Below is a small trained network, with its code and all its weights. Each question gives an input and a target symbol and asks what happens when units are switched off, that is, made to give their printed mean instead of their output.

import numpy as np


def w(rows, s, z=0):
    codes = np.array(rows[::2]) - 128.0
    scale = np.full(codes.shape[1], s)
    scale[-1] = z or s
    return codes * scale


def f(y):
    return y / 2 * (1 + np.tanh(0.7978845608 * (y + 0.044715 * y**3)))


def softmax(a):
    e = np.exp(a - a.max(-1, keepdims=True))
    return e / e.sum(-1, keepdims=True)


def log_softmax(a):
    a = a - a.max(-1, keepdims=True)
    return a - np.log(np.exp(a).sum(-1, keepdims=True))


def net(x, mask):
    ids = ['ΓΛΞΠΣαδζμφω'.index(c) for c in x.split()]
    T = len(ids)
    res = E[ids] + P[:T]
    u = 0
    for l in range(2):
        q, k, v = (res @ M[l].T for M in (Q, K, V))
        z = softmax(np.where(np.tri(T) > 0, q @ k.T / 3**0.5, -1e9)) @ v
        res = res + np.where(mask[u], z, O[l][:, -1]) @ O[l][:, :-1]
        u += 1
        y = f(res @ A[l][:, :-1].T + A[l][:, -1])
        res = res + np.where(mask[u : u + 16], y, B[l][:, -1]) @ B[l][:, :-1]
        u += 16
    return log_softmax(res[-1] @ U[:, :-1].T + U[:, -1])


Q, K, V, O, A, B = {}, {}, {}, {}, {}, {}
E = w([
[92,144,118,135],'Γ',
[82,147,161,168],'Λ',
[88,182,233,58],'Ξ',
[86,148,142,144],'Π',
[42,137,72,159],'Σ',
[89,132,132,150],'α',
[83,135,100,138],'δ',
[194,165,83,94],'ζ',
[157,166,132,72],'μ',
[117,150,161,4],'φ',
[92,131,136,150],'ω',
],0.027)
P = w([
[56,189,69,130],'0',
[78,4,93,117],'1',
[76,202,85,134],'2',
[94,28,110,129],'3',
[91,212,99,136],'4',
[112,40,123,137],'5',
[106,220,115,139],'6',
[129,49,135,141],'7',
[123,225,124,140],'8',
[145,60,145,144],'9',
[138,231,137,143],'10',
[159,68,158,150],'11',
[149,240,148,148],'12',
],0.018)
Q[0] = w([
[91,189,166,122],'0.h0',
[34,248,151,38],'0.h0',
[52,253,144,162],'0.h0',
],0.015)
K[0] = w([
[185,134,172,106],'0.h0',
[222,143,170,54],'0.h0',
[251,142,210,116],'0.h0',
],0.018)
V[0] = w([
[136,129,25,128],'0.h0',
[2,131,228,177],'0.h0',
[14,135,134,118],'0.h0',
],0.0063)
O[0] = w([
[134,154,180,104,177],'0.h0',
[252,107,143,141,195],'0.h0',
[255,171,207,166,254],'0.h0',
],0.0096,0.0073)
A[0] = w([
[152,82,84,121,112],'0.n0',
[128,93,111,138,77],'0.n1',
[91,74,164,92,143],'0.n2',
[50,103,227,133,61],'0.n3',
[148,126,134,54,71],'0.n4',
[127,159,124,206,106],'0.n5',
[97,82,168,123,79],'0.n6',
[104,91,94,77,26],'0.n7',
[112,106,5,136,173],'0.n8',
[68,96,209,129,51],'0.n9',
[166,64,176,140,46],'0.n10',
[71,65,104,199,60],'0.n11',
[120,133,199,30,1],'0.n12',
[104,175,162,79,99],'0.n13',
[84,35,176,216,164],'0.n14',
[71,112,81,75,73],'0.n15',
],0.014,0.0094)
B[0] = w([
[200,180,166,103,134],'0.n0',
[139,165,143,110,116],'0.n1',
[162,141,161,184,138],'0.n2',
[254,168,105,79,177],'0.n3',
[100,113,186,143,159],'0.n4',
[56,28,126,130,235],'0.n5',
[190,127,154,151,125],'0.n6',
[176,112,121,162,133],'0.n7',
[192,160,206,110,220],'0.n8',
[207,149,149,116,148],'0.n9',
[33,118,62,87,255],'0.n10',
[130,182,148,40,165],'0.n11',
[115,51,222,51,167],'0.n12',
[148,162,140,18,233],'0.n13',
[146,135,65,56,236],'0.n14',
[205,99,78,158,228],'0.n15',
],0.0085,0.0079)
Q[1] = w([
[70,70,73,34],'1.h0',
[88,52,197,28],'1.h0',
[185,148,133,2],'1.h0',
],0.0078)
K[1] = w([
[48,76,90,197],'1.h0',
[79,96,14,129],'1.h0',
[142,177,1,145],'1.h0',
],0.0075)
V[1] = w([
[136,151,77,161],'1.h0',
[128,40,254,88],'1.h0',
[192,156,136,197],'1.h0',
],0.005)
O[1] = w([
[118,120,254,251,50],'1.h0',
[124,61,181,33,92],'1.h0',
[168,98,119,148,1],'1.h0',
],0.0061,0.0014)
A[1] = w([
[116,137,87,115,105],'1.n0',
[146,92,102,104,4],'1.n1',
[128,159,106,109,57],'1.n2',
[42,107,143,106,65],'1.n3',
[140,109,180,138,190],'1.n4',
[77,74,86,178,81],'1.n5',
[141,73,142,123,78],'1.n6',
[175,117,133,137,185],'1.n7',
[167,130,136,160,123],'1.n8',
[81,96,84,249,50],'1.n9',
[156,57,144,170,61],'1.n10',
[137,137,97,204,151],'1.n11',
[106,182,178,151,28],'1.n12',
[124,147,144,82,53],'1.n13',
[39,146,144,121,181],'1.n14',
[76,88,195,215,45],'1.n15',
],0.018,0.013)
B[1] = w([
[156,120,158,122,177],'1.n0',
[98,177,151,144,136],'1.n1',
[125,121,138,172,196],'1.n2',
[202,115,130,174,157],'1.n3',
[122,119,70,144,230],'1.n4',
[103,135,163,224,151],'1.n5',
[125,172,117,145,168],'1.n6',
[71,128,123,122,254],'1.n7',
[98,99,136,123,153],'1.n8',
[182,212,233,66,153],'1.n9',
[179,161,140,64,147],'1.n10',
[115,100,195,214,156],'1.n11',
[134,111,99,86,146],'1.n12',
[117,112,110,176,255],'1.n13',
[112,111,180,102,190],'1.n14',
[252,102,7,106,152],'1.n15',
],0.014,0.0093)
U = w([
[149,223,117,158,121],'Γ',
[111,62,31,49,236],'Λ',
[62,182,241,70,93],'Ξ',
[173,96,146,171,67],'Π',
[184,48,205,97,57],'Σ',
[178,126,203,181,59],'α',
[68,101,158,254,205],'δ',
[173,95,145,171,62],'ζ',
[211,90,118,129,7],'μ',
[98,40,84,255,254],'φ',
[85,118,202,235,141],'ω',
],0.006,0.0057)

Each question gives the input, a string of symbols that net reads in full, and the target symbol t.
The units are the heads (3 rows each of Q, K, V and O) and the neurons (one row each of A and B). Each row of codes is followed by its name. A weight is (code - 128) times the scale printed after its matrix; where a second scale follows, it is the last column's (O, A, B and U).
mask holds one flag per unit, layer by layer, with each layer's heads first. A switched-off unit (its flag False) gives its mean, the last column of its rows in O or B, instead of its output. The means were averaged over made-up inputs and are rounded, as every weight is.
A unit's drop is (log p(t) with every unit on - log p(t) with that unit switched off) / (log p(t) with every unit on - log p(t) with every unit switched off).
The circuit of an input: a set's keep is (log p(t) with only the set's units on - log p(t) with every unit switched off) / (log p(t) with every unit on - log p(t) with every unit switched off). Starting from the 12 units with the biggest drops (on a tie, the unit counted first), units are removed one at a time, each time the one whose removal leaves the highest keep (on an exact tie, the one counted first), for as long as the keep stays at least 0.8.
circuit, biggest first: the units of the circuit, biggest drop first
top k neurons: the k neurons with the biggest drops, biggest first
top k neurons in layer l: the k neurons of layer l with the biggest drops, biggest first
input Σ Π Σ Σ α μ Π, target Ξ: circuit, biggest first -> [1.n14 0.h0]
input Σ Π Σ ζ Λ Π Σ Ξ Ξ μ Γ Σ, target ω: top 4 neurons in layer 0 -> [0.n13 0.n5 0.n14 0.n8]
input Σ ζ δ μ Σ Π, target Λ: circuit, biggest first -> [0.n14]
input Γ Σ ζ δ Ξ ζ α Γ α Π Λ δ Λ, target Γ: circuit, biggest first -> [0.h0 0.n3 1.h0]
input Σ Σ μ Σ, target δ: top 3 neurons -> [0.n13 0.n8 1.n5]
input μ Ξ μ Σ Ξ μ μ Π Π, target Ξ: circuit, biggest first -> [0.h0 1.n14]
input Γ Π μ Γ ζ Λ Σ, target Γ: top 3 neurons -> [0.n15 0.n3 0.n11]
input Λ Σ α Σ δ φ α, target Σ: top 2 neurons -> [1.n3 0.n12]
input Σ ζ Σ Ξ Γ ζ ζ Σ Σ Π Γ Λ, target Λ: top 3 neurons in layer 0 -> [0.n8 0.n15 0.n14]
input Λ Σ Σ ζ Σ, target Γ: top 4 neurons -> [0.n15 0.n11 0.n8 0.n3]
input Λ δ Σ, target α: top 3 neurons -> [1.n9 0.n13 0.n5]
input Λ Ξ Σ ζ Π ζ, target φ: top 2 neurons -> [0.n3 0.n12]
input Λ Ξ ζ δ Σ ζ ω α α Ξ α, target Λ: top 2 neurons -> [0.n12 0.n10]
input μ μ δ Σ Σ, target Ξ: top 2 neurons in layer 0 -> [0.n8 0.n11]
input φ Γ Σ Γ ω Λ Σ, target Σ: top 3 neurons -> [1.n3 0.n12 1.n14]
input Σ Σ μ Π Ξ, target Λ: top 3 neurons -> [1.n4 1.n12 0.n12]
input μ Λ δ μ Γ Γ Λ ζ μ φ Γ, target Σ: top 4 neurons in layer 0 -> [0.n14 0.n12 0.n10 0.n11]
input Σ μ ω Σ φ ω Λ Λ Λ, target Σ: top 2 neurons in layer 0 -> [0.n12 0.n5]
input ω μ φ ζ ω Π δ μ Λ, target Ξ: top 4 neurons in layer 1 -> [1.n14 1.n4 1.n15 1.n3]
input Σ Λ Λ, target μ: top 4 neurons in layer 0 -> [0.n5 0.n13 0.n14 0.n10]
input μ φ Π, target Σ: top 3 neurons -> [1.n3 1.n14 0.n12]
input δ α Λ ζ Σ φ Σ, target Σ: top 3 neurons in layer 0 -> [0.n13 0.n12 0.n14]
input α Σ Ξ Λ μ ζ Σ Λ Γ Ξ Γ, target Λ: top neuron -> [0.n12]
input α δ Π Λ ζ ζ Γ Λ ζ Σ, target Λ: top 4 neurons -> [0.n14 0.n11 0.n8 0.n15]
